How the items are linked:
%: Gon->Dun, Pel->Gub, Zul->Nus, Vel->Mer, Ton->Tel, Mer->Vel, Zef->Dal, Mus->Ged, Kel->Dov, Gor->Dod, Nus->Zul, Tud->Mal, Tol->Sok, Sok->Tol, Mal->Tud, Nub->Kol, Raf->Dek, Fas->Nen, Lod->Kez, Kor->Guf, Sil->Fim, Dal->Zef, Tel->Ton, Biv->Dut, Dur->Kap, Dif->Bot, Zug->Kat, Gup->Pim, Pim->Gup, Pas->Gif, Fup->Nug, Dib->Leg, Zer->Pef, Gog->Kir, Zaz->Fef, Fev->Tis, Vep->Feb, Mab->Tof, Bot->Dif, Puv->Gef, Gif->Pas, Pef->Zer, Dut->Biv, Nen->Fas, Buk->Bop, Pab->Tif, Taz->Kal, Dov->Kel, Kez->Lod, Dop->Zit, Tof->Mab, Fom->Nop, Kal->Taz, Zit->Dop, Pid->Bod, Guf->Kor, Kat->Zug, Fim->Sil, Bog->Nav, Gub->Pel, Nug->Fup, Dek->Raf, Kep->Ket, Kap->Dur, Dod->Gor, Sis->Luv, Dun->Gon, Lep->Vip, Ket->Kep, Bop->Buk, Vip->Lep, Ged->Mus, Kol->Nub, Feb->Vep, Tif->Pab, Fef->Zaz, Kir->Gog, Leg->Dib, Tis->Fev, Luv->Sis, Nop->Fom, Bod->Pid, Gef->Puv, Nav->Bog
~: Gon->Mus, Riz->Fas, Pel->Nop, Vel->Zef, Ton->Kat, Ves->Nus, Mer->Dal, Zef->Vel, Mus->Gon, Kel->Nub, Nus->Ves, Tud->Dut, Tol->Zer, Sok->Pef, Mal->Biv, Nub->Kel, Raf->Fev, Fas->Riz, Lod->Pab, Kor->Mul, Sil->Kap, Dal->Mer, Tel->Zug, Mam->Gog, Biv->Mal, Dur->Fim, Dif->Nug, Zug->Tel, Gup->Rez, Pas->Dib, Fup->Bot, Dib->Pas, Zer->Tol, Gog->Mam, Zaz->Puv, Fev->Raf, Vep->Vip, Mab->Pid, Ril->Dod, Bot->Fup, Puv->Zaz, Gif->Leg, Pef->Sok, Dut->Tud, Zar->Buk, Buk->Zar, Pab->Lod, Taz->Sis, Dov->Kol, Kez->Tif, Tof->Bod, Duz->Zit, Fom->Gub, Kal->Luv, Zit->Duz, Pid->Mab, Kat->Ton, Fim->Dur, Bog->Mek, Mul->Kor, Gub->Fom, Nug->Dif, Dek->Tis, Pog->Ket, Kap->Sil, Dod->Ril, Sis->Taz, Dun->Ged, Lep->Feb, Ket->Pog, Vip->Vep, Ged->Dun, Kol->Dov, Feb->Lep, Tif->Kez, Rez->Gup, Mek->Bog, Fef->Gef, Leg->Gif, Tis->Dek, Luv->Kal, Nop->Pel, Bod->Tof, Gef->Fef
$: Gon->Bod, Pel->Nug, Zul->Tud, Niz->Kor, Vel->Sok, Ton->Kel, Ves->Biv, Mer->Tol, Zef->Pef, Mus->Tof, Kel->Ton, Nus->Mal, Tud->Zul, Tol->Mer, Sok->Vel, Mal->Nus, Nub->Kat, Raf->Kal, Fas->Veg, Lod->Kir, Kor->Niz, Sil->Bog, Dal->Zer, Tel->Dov, Mam->Tif, Biv->Ves, Dif->Nop, Zug->Kol, Vil->Gup, Gup->Vil, Pas->Zit, Fup->Gub, Dib->Duz, Zer->Dal, Gog->Kez, Zaz->Buk, Fev->Luv, Vep->Ket, Mab->Ged, Bot->Fom, Puv->Zar, Gif->Dop, Pef->Zef, Zar->Puv, Buk->Zaz, Taz->Dek, Dov->Tel, Kez->Gog, Veg->Fas, Dop->Gif, Tof->Mus, Duz->Dib, Fom->Bot, Kal->Raf, Zit->Pas, Pid->Dun, Kat->Nub, Fim->Nav, Bog->Sil, Gub->Fup, Nug->Pel, Dek->Taz, Kep->Feb, Pog->Vip, Kap->Mek, Lov->Dod, Dod->Lov, Sis->Tis, Dun->Pid, Ket->Vep, Bop->Fef, Vip->Pog, Ged->Mab, Kol->Zug, Feb->Kep, Tif->Mam, Mek->Kap, Fef->Bop, Kir->Lod, Tis->Sis, Luv->Fev, Nop->Dif, Bod->Gon, Nav->Fim
@: Vez->Gup, Gon->Lod, Riz->Puv, Pel->Nub, Niz->Nus, Vel->Dop, Ton->Dif, Mer->Zit, Mus->Pab, Kel->Nop, Gor->Fim, Nus->Niz, Tud->Guf, Tol->Pas, Sok->Gif, Mal->Kor, Nub->Pel, Raf->Vip, Fas->Zaz, Lod->Gon, Kor->Mal, Sil->Dod, Dal->Duz, Tel->Bot, Mam->Mab, Biv->Mul, Dif->Ton, Zug->Fup, Gup->Vez, Pas->Tol, Fup->Zug, Dib->Zer, Zer->Dib, Gog->Pid, Zaz->Fas, Fev->Vep, Vep->Fev, Mab->Mam, Ril->Kap, Bot->Tel, Puv->Riz, Gif->Sok, Pef->Leg, Nen->Fef, Buk->Veg, Pab->Mus, Dov->Fom, Kez->Dun, Veg->Buk, Dop->Vel, Duz->Dal, Fom->Dov, Kal->Pog, Zit->Mer, Pid->Gog, Guf->Tud, Kat->Nug, Fim->Gor, Bog->Lov, Mul->Biv, Gub->Kol, Nug->Kat, Dek->Lep, Kep->Sis, Pog->Kal, Kap->Ril, Lov->Bog, Dod->Sil, Sis->Kep, Dun->Kez, Lep->Dek, Ket->Luv, Vip->Raf, Ged->Tif, Kol->Gub, Feb->Tis, Tif->Ged, Fef->Nen, Kir->Bod, Leg->Pef, Tis->Feb, Luv->Ket, Nop->Kel, Bod->Kir
&: Vez->Kor, Gon->Fef, Riz->Tif, Pel->Dal, Vel->Fom, Ton->Pas, Mer->Nop, Zef->Gub, Mus->Gef, Kel->Zit, Gor->Feb, Nus->Vil, Tud->Pim, Tol->Dif, Sok->Bot, Mal->Gup, Nub->Duz, Raf->Kap, Fas->Kez, Lod->Nen, Kor->Vez, Sil->Fev, Dal->Pel, Tel->Gif, Biv->Rez, Dur->Dek, Dif->Tol, Zug->Leg, Vil->Nus, Gup->Mal, Pim->Tud, Pas->Ton, Fup->Pef, Dib->Kat, Zer->Nug, Gog->Veg, Zaz->Dun, Fev->Sil, Vep->Dod, Mab->Zar, Ril->Vip, Bot->Sok, Puv->Ged, Gif->Tel, Pef->Fup, Zar->Mab, Nen->Lod, Buk->Pid, Dov->Dop, Kez->Fas, Veg->Gog, Dop->Dov, Duz->Nub, Fom->Vel, Kal->Mek, Zit->Kel, Pid->Buk, Kat->Dib, Fim->Tis, Bog->Luv, Gub->Zef, Nug->Zer, Dek->Dur, Kap->Raf, Lov->Ket, Dod->Vep, Sis->Nav, Dun->Zaz, Ket->Lov, Bop->Bod, Vip->Ril, Ged->Puv, Feb->Gor, Tif->Riz, Rez->Biv, Mek->Kal, Fef->Gon, Leg->Zug, Tis->Fim, Luv->Bog, Nop->Mer, Bod->Bop, Gef->Mus, Nav->Sis
§: Vez->Dod, Gon->Bot, Riz->Dib, Pel->Mab, Zul->Sis, Niz->Ket, Vel->Bop, Ton->Kez, Ves->Kal, Mer->Buk, Mus->Fup, Kel->Gog, Nus->Luv, Tud->Tis, Tol->Zaz, Sok->Fef, Mal->Fev, Nub->Mam, Raf->Biv, Fas->Pas, Lod->Tel, Kor->Vep, Sil->Gup, Dal->Zar, Tel->Lod, Mam->Nub, Biv->Raf, Dif->Dun, Zug->Pab, Vil->Bog, Gup->Sil, Pim->Fim, Pas->Fas, Fup->Mus, Dib->Riz, Zer->Puv, Gog->Kel, Zaz->Tol, Fev->Mal, Vep->Kor, Mab->Pel, Bot->Gon, Puv->Zer, Gif->Nen, Pef->Gef, Dut->Dek, Zar->Dal, Nen->Gif, Buk->Mer, Pab->Zug, Dov->Kir, Kez->Ton, Veg->Zit, Tof->Gub, Fom->Bod, Kal->Ves, Zit->Veg, Pid->Nop, Guf->Feb, Kat->Tif, Fim->Pim, Bog->Vil, Mul->Vip, Gub->Tof, Nug->Ged, Dek->Dut, Kap->Rez, Dod->Vez, Sis->Zul, Dun->Dif, Ket->Niz, Bop->Vel, Vip->Mul, Ged->Nug, Feb->Guf, Tif->Kat, Rez->Kap, Fef->Sok, Kir->Dov, Tis->Tud, Luv->Nus, Nop->Pid, Bod->Fom, Gef->Pef
!: Vez->Fas, Gon->Tud, Pel->Kal, Zul->Bod, Niz->Gog, Vel->Nav, Ton->Vep, Ves->Mab, Mer->Bog, Mus->Dut, Kel->Ket, Gor->Gif, Nus->Pid, Tud->Gon, Tol->Sil, Sok->Fim, Mal->Dun, Nub->Pog, Raf->Nug, Fas->Vez, Lod->Guf, Kor->Kez, Sil->Tol, Dal->Mek, Tel->Feb, Biv->Ged, Dur->Pef, Dif->Fev, Zug->Lep, Vil->Buk, Gup->Zaz, Pim->Fef, Pas->Dod, Fup->Dek, Dib->Ril, Zer->Kap, Gog->Niz, Zaz->Gup, Fev->Dif, Vep->Ton, Mab->Ves, Ril->Dib, Bot->Tis, Puv->Rez, Gif->Gor, Pef->Dur, Dut->Mus, Buk->Vil, Taz->Gub, Dov->Kep, Kez->Kor, Fom->Sis, Kal->Pel, Zit->Lov, Pid->Nus, Guf->Lod, Kat->Vip, Fim->Sok, Bog->Mer, Mul->Tif, Gub->Taz, Nug->Raf, Dek->Fup, Kep->Dov, Pog->Nub, Kap->Zer, Lov->Zit, Dod->Pas, Sis->Fom, Dun->Mal, Lep->Zug, Ket->Kel, Vip->Kat, Ged->Biv, Feb->Tel, Tif->Mul, Rez->Puv, Mek->Dal, Fef->Pim, Tis->Bot, Luv->Nop, Nop->Luv, Bod->Zul, Nav->Vel

In the rows, zero is written as 156.

The rows follow the links: the fewer symbols apart two items are, the more alike their rows tend to be.

Each row is also shifted at random along 3 hidden directions that mean nothing.

Known rows, each with its item:
[  82  164  158  171  180  168  143  136  125  170  137  152  189  131  176  148  165  149  114  104  157  128  146  163  170  149  184  191  154  148  158  175  144  142  137  169  166  184  177  150  152  201  158  167  162  123  117  189  138  209  193  153  142  110  153  173  188  156  133  110  128  155  180  164  159  185  150]; item Fim
[ 204  170  171  122  130  154  133  167  179  145  159  179  171  157  119  137  154  115  172  171  122  188  167  148  139  147  144  138  140  190  162  155  185  172  165  142  123  169  133  188  145  136  142  139  172  195  160  129  147  129  135  138  177  161  169  143  154  175  165  194  185  172  126  133  151  135  174]; item Kez
[ 147  169  152  131  120  166  139  138  202  169  134  175  180  137  127  127  149  126  170  140  136  201  138  187  171  142  140  150  154  173  148  171  170  185  163  127  114  170  160  159  166  118  136  124  170  149  139  165  116  162  183  157  176  126  179  156  152  166  152  146  153  180  166  156  184  184  181]; item Fas
[ 139  153  188  140  145  152  152  166  144  149  168  192  170  184  152  130  145  138  162  131  107  124  150  166  154  169  167  160  144  123  167  162  194  162  132  178  143  196  132  193  147  160  133  174  182  178  149  173  111  153  164  124  167  143  191  118  183  164  156  168  124  173  102  118  172  186  186]; item Guf
[ 193  155  164  134  164  152  153  118  170  161  153  161  149  129  172  155  137  165  149  154  148  125  133  186  188  156  151  134  173  150  140  160  181  163  159  127  161  185  144  169  166  152  146  107  167  124  173  167  135  149  185  155  142  152  189  163  123  152  184  152  122  200  171  187  152  171  150]; item Lov
[ 119  144  140  176  167  167  127  232  153  154  150  144  181  173  183  150  205  140  182  167  191  195  160  129  147  151  136  188  153  143  116  133  123  149  165  141  130  164  187   99  137  118  141  175  171  165  164  138  176  188  147  194  151  198  160  189  155  194  176  120  158  133  167  191  175  116  149]; item Gef
[ 201  145  145  146  142  167  155  152  161  144  162  132  165  151  147  107  143  123  171  175  109  170  137  145  199  149  112  158  158  134   82  168  173  161  216   80  131  171  164  144  129  131  128  111  202  188  158  134  141  156  177  165  167  157  201  126  135  165  187  174  132  189  173  191  150  156  141]; item Veg
[ 168  128  158  136  152  136  185  158  152  147  185  202  111  168  158  142  133  185  151  151  157  164  152  140  146  149  165  134  173  144  146  156  178  144  158  180  166  163  132  179  160  148  187  142  171  174  176  146  116  103  142  159  132  131  166  136  156  173  185  166  149  166  116  161  115  153  176]; item Kol
[ 132  141  134  178  131  152  140  192  105  154  174  146  162  185  162  137  177  144  154  164  146  180  165  116  126  134  161  187  133  122  136  152  140  138  167  174  144  122  142  120  138  172  169  215  171  216  126  152  169  185  133  142  173  149  134  143  184  174  146  160  154  123  118  147  163  145  157]; item Mus
[ 116  150  155  135  109  144  154  144  150  154  179  174  152  174  127  137  145  136  166  157  102  188  162  163  129  166  144  131  130  176  158  177  161  182  145  162  120  137  122  162  168  145  136  161  161  195  144  129  148  134  125  134  184  122  159  134  146  176  167  197  166  184  135  154  158  166  195]; item Tif
[ 125  164  166  159  180  175  141  205  138  156  162  167  188  152  157  175  150  149  122  152  137  173  173  109  148  142  152  182  126  126  160  140  139  158  186  178  160  166  156  160  130  171  174  193  158  158  154  176  171  166  144  158  133  141  138  170  177  140  156  145  194  126  132  128  153  122  149]; item Bot
[ 196  183  155  172  166  175  145  158  157  159  157  135  190  132  144  167  157  152  141  172  131  168  172  146  140  168  164  163  124  178  211  154  143  166  161  187  150  123  159  153  153  175  190  178  130  146  139  190  190  151  156  160  148  138  112  180  168  150  116  170  212  137  149  134  169  145  163]; item Dif
[ 200  168  149  141  153  176  127  180  160  121  152  134  183  171  156  179  172  135  166  160  142  134  184  158  147  186  165  163  111  159  176  150  168  150  143  144  179  152  158  141  152  172  125  178  139  172  159  161  202  180  132  140  190  180  118  146  163  131  138  163  174  128  155  121  191  157  143]; item Mal
[ 136  167  156  162  171  168  163  149  178  130  150  132  157  176  125  148  150  166  170  205  148  147  173  137  161  159  156  162  125  167  157  152  168  121  180  125  185  122  164  156  134  160  165  163  143  184  152  162  194  160  141  145  186  150  131  127  152  144  131  194  161  151  165  125  169  148  114]; item Pid
[ 135  156  192  149  144  129  173  103  142  169  157  184  149  165  152  132  134  131  133  120  117  135  160  192  157  157  156  122  156  173  187  165  139  181  129  180  139  144  123  185  189  182  130  171  154  160  132  135  144  127  154  136  168  111  173  148  157  145  162  168  148  176  135  151  140  193  180]; item Vip
[ 208  165  169  141  140  158  177  143  159  147  173  176  152  150  138  125  102  164  158  186  114  157  150  149  165  151  144  131  163  158  151  161  179  155  195  140  172  144  139  191  146  155  172  133  173  177  172  160  131  107  161  136  153  117  158  134  133  159  162  208  170  168  145  146  135  132  147]; item Kel
[ 206  159  161  163  184  178  151  192  122  146  169  137  187  169  182  172  169  154  117  123  135  100  165  127  145  157  179  168  131  129  170  154  141  152  157  192  153  183  146  153  148  195  151  191  163  149  137  167  173  184  134  149  128  156  136  152  179  139  129  139  162  123  123  133  157  137  153]; item Tis
[  52  147  174  147  136  154  155  161  151  163  153  194  154  142  176  148  151  156  162  130  179  185  137  173  158  136  140  142  177  164  145  158  157  185  144  181  123  185  152  159  170  132  162  147  180  126  170  147  103  132  164  191  131  156  168  189  155  176  196  135  151  178  141  167  138  157  188]; item Leg
[ 121  176  167  193  181  143  179  151  130  164  141  122  157  163  175  188  191  144  129  160  158  118  181  148  148  182  169  147  146  178  185  147   99  172  126  187  154  127  135  142  192  182  148  184  124  135  150  128  206  146  118  149  168  157  143  175  158  134  162  163  178  135  156  144  158  155  162]; item Raf
[ 257  155  176  127  131  156  145  161  159  143  163  169  166  157  154  134  149  114  167  143  112  149  163  172  141  175  147  149  137  150  161  170  187  173  142  147  137  171  124  177  156  162  132  159  181  193  154  162  154  150  145  117  186  132  192  133  163  145  168  183  168  167  124  132  154  174  170]; item Kor
[ 153  154  165  117  145  161  148  193  154  133  185  182  128  176  137  133  138  154  160  179  121  163  142  122  151  156  136  139  153  131  128  152  183  133  198  146  146  178  135  193  137  149  141  126  187  194  159  152  137  141  137  135  175  177  192  118  160  167  176  194  145  184  108  137  147  128  151]; item Kir
[ 176  180  207  102  150  158  175  139  173  155  156  173  161  144  138  207  142  137  159  148  166  118  164  200  160  180  156  118  164  190  218  144  175  192  128  177  146  174  135  199  188  147  146  147  147  130  189  148  144  109  139  138  143  164  174  170  140  133  156  152  186  167  113  120  161  157  204]; item Vep
[ 261  143  132  181  182  136  166  130  159  177  137  121  124  151  169  158  185  187  136  142  195  125  151  161  155  181  158  176  194  146  149  148  129  140  140  141  175  140  170  119  174  145  147  147  140  150  174  150  186  160  163  172  131  175  149  172  138  152  159  151  114  164  195  202  128  161  134]; item Mek
[ 185  149  158  175  182  138  169  172  132  158  165  140  118  186  181  190  178  197  135  155  177  111  148  141  148  179  186  164  165  117  153  145  119  120  156  176  191  159  160  163  162  168  148  183  137  150  176  141  182  143  118  151  142  195  154  142  148  145  169  158  141  140  145  153  128  133  148]; item Taz
[ 148  142  181  146  149  173  140  175  158  164  142  170  177  149  189  156  159  118  138  113  142  147  139  157  185  149  130  144  174  110  122  177  165  177  164  149  134  212  156  168  162  150  145  115  205  144  151  140  115  162  181  170  128  160  204  171  155  138  190  134  154  177  152  175  144  149  178]; item Gor
[ 161  162  136  165  166  180  117  172  174  161  145  159  184  148  154  159  167  154  176  137  154  199  170  134  166  131  159  207  129  141  140  155  148  151  169  141  151  167  206  141  145  140  156  192  149  140  131  182  142  200  183  171  161  177  149  163  184  176  132  106  161  138  172  150  188  144  146]; item Fef
[ 237  192  175  159  187  171  154  167  160  144  146  143  178  154  154  218  164  156  143  163  167  104  185  161  137  181  175  146  155  187  208  143  137  156  137  177  168  157  146  154  167  168  149  198  132  112  173  154  198  147  151  151  150  184  125  178  160  127  127  148  207  121  156  122  174  155  165]; item Fev
[ 131  143  164  135  156  158  175  146  111  142  178  172  153  173  168  142  113  156  126  130  104  102  147  149  169  162  167  149  174  109  134  179  195  153  168  157  165  193  121  189  144  177  152  135  182  164  145  144  110  124  161  127  140  125  183  114  162  159  165  189  134  176  137  149  127  169  149]; item Kep
[ 215  184  155  156  196  154  165  159  144  160  202  166  133  154  154  188  145  200  143  181  185  149  148  147  147  168  201  174  165  137  179  163  156  118  162  195  204  145  180  175  133  165  209  160  126  135  164  191  154  148  167  165  135  166  130  147  171  161  116  141  162  135  128  114  163  146  133]; item Fom
[  84  164  138  163  165  154  154  113  155  144  155  123  169  164  148  154  152  166  163  186  143   87  182  156  140  193  174  166  131  160  171  156  161  123  149  130  191  147  143  158  144  181  141  159  124  165  144  167  208  167  155  112  183  160  139  109  150  134  128  186  151  149  177  130  156  178  122]; item Nus
[ 145  146  149  170  163  165  134  147  162  150  130  108  178  143  167  142  165  153  169  176  185  134  146  168  175  175  154  166  158  154  118  159  175  136  175   96  181  156  165  126  144  160  130  141  135  158  161  160  183  190  172  137  156  186  153  133  139  156  139  154  131  156  218  182  161  153  118]; item Vil
[ 170  166  155  136  143  129  182  150  211  144  179  188   93  175  130  177  158  183  200  202  191  182  145  182  145  174  145  114  177  210  188  125  189  177  142  147  164  144  157  182  158   98  169  145  143  166  208  124  149   90  130  159  164  212  156  135  154  185  175  186  163  157  132  143  159  133  182]; item Mam
[ 113  145  176  151  142  148  198  147  162  151  176  150  125  171  134  140  141  167  130  184  140  148  150  145  155  162  123  106  181  179  135  163  153  163  172  157  168  146  111  173  161  141  163  125  184  164  190  117  146  109  147  148  150  139  173  153  141  149  190  212  180  171  130  170  129  141  165]; item Nub
[ 142  166  141  180  184  176  165  142  155  144  138  105  173  142  180  156  157  156  141  164  149  112  158  174  192  154  143  171  164  146  119  169  155  144  178  107  180  154  159  131  145  182  148  121  147  145  152  184  185  180  180  164  145  134  157  154  135  149  138  141  144  154  203  201  152  153  115]; item Bog

Start, symbols taken left to right, then the item you end at.
Answers are names.
[ 198  169  167  133  130  181  155  136  150  149  179  181  165  150  124  122  140  129  147  143  107  166  165  156  154  132  139  146  135  181  174  182  174  178  152  166  132  159  119  204  141  167  171  148  191  160  142  160  138  134  144  153  167   97  169  142  172  151  158  194  188  169  133  132  143  160  178]
! § %: Guf
[ 160  156  141  184  158  144  164  150  146  140  163  136  138  169  142  149  155  188  176  209  171  170  164  123  134  171  149  164  152  159  139  156  160  133  148  130  171  109  164  138  134  154  165  166  125  179  159  147  205  154  128  140  173  183  128  124  149  174  154  185  157  130  173  156  152  147  135]
@ $: Tif
[  70  142  163  135  134  137  154  186  154  158  172  199  153  181  139  147  157  136  178  159  135  202  179  153  133  149  144  149  162  153  160  136  164  164  142  172  138  172  117  185  160  124  147  174  194  193  178  118  129  118  121  148  174  167  174  157  167  170  197  169  165  179   96  139  154  151  190]
@ %: Ged
[ 184  141  183  168  132  138  168  114  169  181  117  185  153  141  165  152  157  139  150  119  165  160  138  183  161  149  150  130  194  173  162  163  143  196  119  158  124  168  141  147  201  142  138  146  164  139  166  129  133  134  171  174  152  141  174  191  154  160  166  148  141  184  165  174  162  178  177]
@ %: Dur
[ 119  182  143  157  159  174  130  168  171  141  169  133  175  159  132  163  164  138  166  186  140  171  185  145  141  177  165  166  107  173  188  152  158  143  171  150  146  133  167  157  146  153  153  189  148  181  146  152  197  176  143  147  194  162  126  141  160  176  124  184  183  128  147  120  180  146  142]
§ &: Tol
[ 207  185  148  153  180  158  183  114  158  155  162  131  144  146  138  180  137  180  158  174  160  104  153  186  158  191  188  138  171  157  208  166  154  133  147  160  207  144  154  178  159  188  178  170  106  133  164  177  183  141  153  133  148  149  121  130  164  125  108  160  149  136  173  135  175  170  127]
% % ~: Kal
[  77  160  148  188  140  161  158  196  115  155  156  132  180  151  135  146  198  124  125  169  137  169  185  117  144  158  138  142  143  160  138  145  108  172  169  174  155  120  125  122  140  160  173  168  145  170  154  141  211  140  108  153  156  136  131  157  151  139  168  177  210  127  164  162  140  114  156]
& @ $: Duz
[ 204  158  152  173  154  163  114  184  173  157  123  129  182  155  168  162  184  123  163  153  170  160  165  156  168  170  141  180  146  155  124  143  154  156  164  114  136  174  173  102  129  138  108  156  149  156  156  165  197  204  150  165  170  201  144  174  145  140  148  139  155  143  189  179  184  150  135]
@ § $: Lov
[ 275  160  148  176  172  125  152  165  163  154  171  151  144  181  151  166  194  160  183  165  172  150  174  147  136  189  169  166  132  167  172  119  126  164  123  162  152  127  147  118  171  150  135  197  137  155  149  129  204  170  113  142  174  213  130  170  166  143  151  164  162  133  147  133  161  142  155]
! !: Biv
[ 198  162  130  183  154  143  152  167  181  149  150  146  127  155  147  170  172  169  193  195  211  194  149  138  156  152  151  178  169  192  130  143  159  157  168  128  165  131  198  128  132  114  151  149  131  158  161  146  185  166  161  175  163  197  134  153  129  172  149  140  138  135  204  171  171  136  139]
§ & @: Nub
[  77  169  131  172  153  175  167  122  167  169  132  114  169  128  144  134  149  163  139  173  145  142  150  149  182  143  142  163  174  174  135  166  131  138  181  122  163  143  175  146  138  172  178  121  141  151  151  175  165  176  195  182  137  134  143  157  141  153  136  167  170  149  207  203  154  162  115]
! ~ &: Kal
[ 106  163  150  166  184  184  148  183  140  158  149  156  160  143  178  180  147  178  144  178  170  148  151  124  179  140  138  170  176  114   96  146  133  137  205  144  166  182  190  141  141  140  176  122  149  147  178  166  147  156  159  205  131  178  161  176  154  164  146  146  159  158  174  185  150  117  117]
@ @: Vel
[ 138  150  175  114  143  149  158  149  178  126  168  162  130  170  149  147  139  155  173  178  127  112  149  179  155  181  149  125  146  164  153  153  197  144  171  106  174  167  127  190  161  146  120  150  170  168  162  147  160  124  149  128  177  173  190  126  134  134  165  208  143  174  136  151  145  163  157]
$ %: Guf
[ 126  172  139  159  124  184  141  151  157  159  123  138  187  136  135  146  164  117  166  160  145  179  180  140  154  145  139  168  132  182  124  163  146  165  173  120  146  144  189  126  143  152  143  163  152  165  123  165  180  190  171  165  178  147  167  160  165  165  131  132  159  148  194  159  181  158  131]
$ ~: Zar
